Below is a small trained network, with its code and all its weights. Each question gives an input and a class and asks what happens when units are switched off, that is, made to give their printed mean instead of their output.

import numpy as np


def w(rows, s, z=0):
    codes = np.array(rows[::2]) - 128.0
    scale = np.full(codes.shape[1], s)
    scale[-1] = z or s
    return codes * scale


def f(y):
    return y / 2 * (1 + np.tanh(0.7978845608 * (y + 0.044715 * y**3)))


def log_softmax(a):
    a = a - a.max(-1, keepdims=True)
    return a - np.log(np.exp(a).sum(-1, keepdims=True))


def net(x, mask):
    res = np.array(x, float).reshape(1, 8) / 4 @ E
    y = f(res @ A[0][:, :-1].T + A[0][:, -1])
    res = res + np.where(mask, y, B[0][:, -1]) @ B[0][:, :-1]
    return log_softmax(res[-1] @ U[:, :-1].T + U[:, -1])


A, B = {}, {}
E = w([
[168,48,66,74,114,186,115,151,130,72,153,145],'x0',
[147,88,212,176,153,61,210,49,99,137,77,115],'x1',
[206,84,76,144,133,188,119,73,145,135,98,125],'x2',
[138,133,69,182,132,149,90,75,168,109,79,77],'x3',
[149,72,113,123,120,178,172,117,133,65,107,108],'x4',
[94,222,131,201,80,184,113,108,203,112,81,116],'x5',
[165,150,152,93,74,169,121,125,139,162,180,252],'x6',
[200,106,72,144,139,93,62,65,135,180,115,146],'x7',
],0.011)
A[0] = w([
[191,1,91,63,136,145,106,149,95,90,160,135,143],'N0',
[116,149,93,134,145,138,165,135,99,124,146,131,61],'N1',
[62,161,183,71,183,70,125,176,54,150,178,151,112],'N2',
[204,67,87,172,154,64,86,50,107,201,71,110,113],'N3',
[141,204,101,113,73,167,32,165,157,157,202,206,91],'N4',
[98,149,52,198,147,158,81,147,180,89,75,17,128],'N5',
[153,187,82,126,166,90,139,66,173,104,114,145,8],'N6',
[164,94,70,173,148,71,104,45,127,175,123,75,142],'N7',
[165,15,81,21,142,154,122,169,90,82,206,163,119],'N8',
[104,155,212,156,109,101,215,177,98,131,167,120,117],'N9',
[169,123,175,145,101,189,240,110,117,74,67,141,109],'N10',
[145,47,102,52,153,141,127,170,114,99,144,161,114],'N11',
[106,94,112,120,130,128,126,113,164,120,160,117,29],'N12',
[114,114,59,202,137,137,90,138,149,90,32,34,107],'N13',
[175,186,88,142,81,169,35,133,187,186,176,183,132],'N14',
[196,74,118,196,174,98,90,79,127,178,81,110,115],'N15',
[151,96,186,121,114,183,217,84,204,98,74,156,137],'N16',
],0.009,0.014)
B[0] = w([
[216,73,83,19,136,109,123,149,122,102,158,94,232],'N0',
[71,143,140,157,207,135,124,125,148,137,151,96,120],'N1',
[108,159,175,123,169,48,121,219,136,183,115,125,210],'N2',
[218,56,169,122,141,75,148,58,134,207,51,130,211],'N3',
[70,192,105,65,64,182,51,128,198,198,150,229,233],'N4',
[138,189,143,126,172,189,199,190,190,31,82,62,228],'N5',
[113,109,127,93,232,146,119,124,166,111,134,119,132],'N6',
[211,151,158,98,214,129,163,54,179,133,51,159,203],'N7',
[171,1,72,32,115,93,99,186,93,70,238,113,250],'N8',
[53,149,168,147,123,90,157,163,62,180,198,103,203],'N9',
[75,82,98,198,102,174,146,62,68,105,192,178,191],'N10',
[105,68,61,99,119,98,95,136,113,99,159,112,200],'N11',
[173,140,134,126,72,133,110,168,120,121,51,142,122],'N12',
[173,195,122,127,112,162,175,129,153,65,76,41,210],'N13',
[123,172,85,98,88,172,45,150,238,156,70,184,235],'N14',
[159,120,111,135,193,106,146,41,139,169,104,124,195],'N15',
[80,40,117,213,55,195,111,141,47,136,133,140,196],'N16',
],0.0078,0.017)
U = w([
[72,183,212,141,147,7,167,211,89,175,180,138,96],'0',
[131,202,62,89,98,202,55,156,233,167,132,255,252],'1',
[199,16,48,29,142,98,126,174,146,56,199,133,131],'2',
[59,66,153,206,72,174,187,79,79,99,175,171,122],'3',
[135,165,85,166,140,204,183,153,203,3,69,14,1],'4',
[207,67,132,163,180,85,161,7,160,185,56,127,88],'5',
],0.0083,0.0046)

Each question gives the input, the list of numbers given to net, and the class t.
The units are the neurons (one row each of A and B). Each row of codes is followed by its name. A weight is (code - 128) times the scale printed after its matrix; where a second scale follows, it is the last column's (A, B and U).
mask holds one flag per neuron, in row order. A switched-off neuron (its flag False) gives its mean, the last column of its row in B, instead of its output. The means were averaged over made-up inputs and are rounded, as every weight is.
A unit's drop is (log p(t) with every unit on - log p(t) with that unit switched off) / (log p(t) with every unit on - log p(t) with every unit switched off).
The circuit of an input: a set's keep is (log p(t) with only the set's units on - log p(t) with every unit switched off) / (log p(t) with every unit on - log p(t) with every unit switched off). Starting from the 12 units with the biggest drops (on a tie, the unit counted first), units are removed one at a time, each time the one whose removal leaves the highest keep (on an exact tie, the one counted first), for as long as the keep stays at least 0.8.
units of the circuit, in order: the units of the circuit, biggest drop first
k most important neurons: the k neurons with the biggest drops, biggest first
drop of u: that unit's drop, to one decimal
input [-4,3,8,5,8,-5,-5,-2], class 5: units of the circuit, in order -> (N3)
input [-3,-2,-5,6,3,3,2,3], class 4: 3 most important neurons -> (N5 N13 N4)
input [-8,-2,-7,1,0,-4,6,4], class 0: 3 most important neurons -> (N2 N9 N7)
input [1,-2,-8,-2,2,0,5,-1], class 0: 2 most important neurons -> (N2 N9)
input [1,8,1,-2,8,-6,0,8], class 5: 3 most important neurons -> (N3 N15 N7)
input [7,4,7,4,4,4,5,2], class 5: 3 most important neurons -> (N3 N15 N7)
input [5,-3,-4,3,-1,5,-3,8], class 4: 2 most important neurons -> (N5 N13)
input [-4,7,-8,3,4,8,-3,-5], class 3: 2 most important neurons -> (N10 N9)
input [2,-6,-6,-2,3,2,-2,-4], class 0: 3 most important neurons -> (N14 N0 N2)
input [-8,5,3,4,4,1,0,-5], class 3: 2 most important neurons -> (N10 N16)
input [-4,8,7,2,6,1,4,-3], class 3: 2 most important neurons -> (N16 N10)
input [-5,-4,-3,8,-4,-4,4,-8], class 0: 3 most important neurons -> (N2 N14 N9)
input [-6,-2,4,-4,1,1,-8,4], class 5: 3 most important neurons -> (N3 N7 N15)
input [-7,-3,6,8,-5,6,-4,8], class 4: most important neuron -> (N5)
input [6,8,0,7,-1,-7,2,5], class 5: drop of N3 -> 0.9
input [4,2,-3,4,-3,5,1,1], class 4: drop of N5 -> 0.1
input [1,-3,-5,-6,1,1,8,-8], class 0: drop of N2 -> 0.6
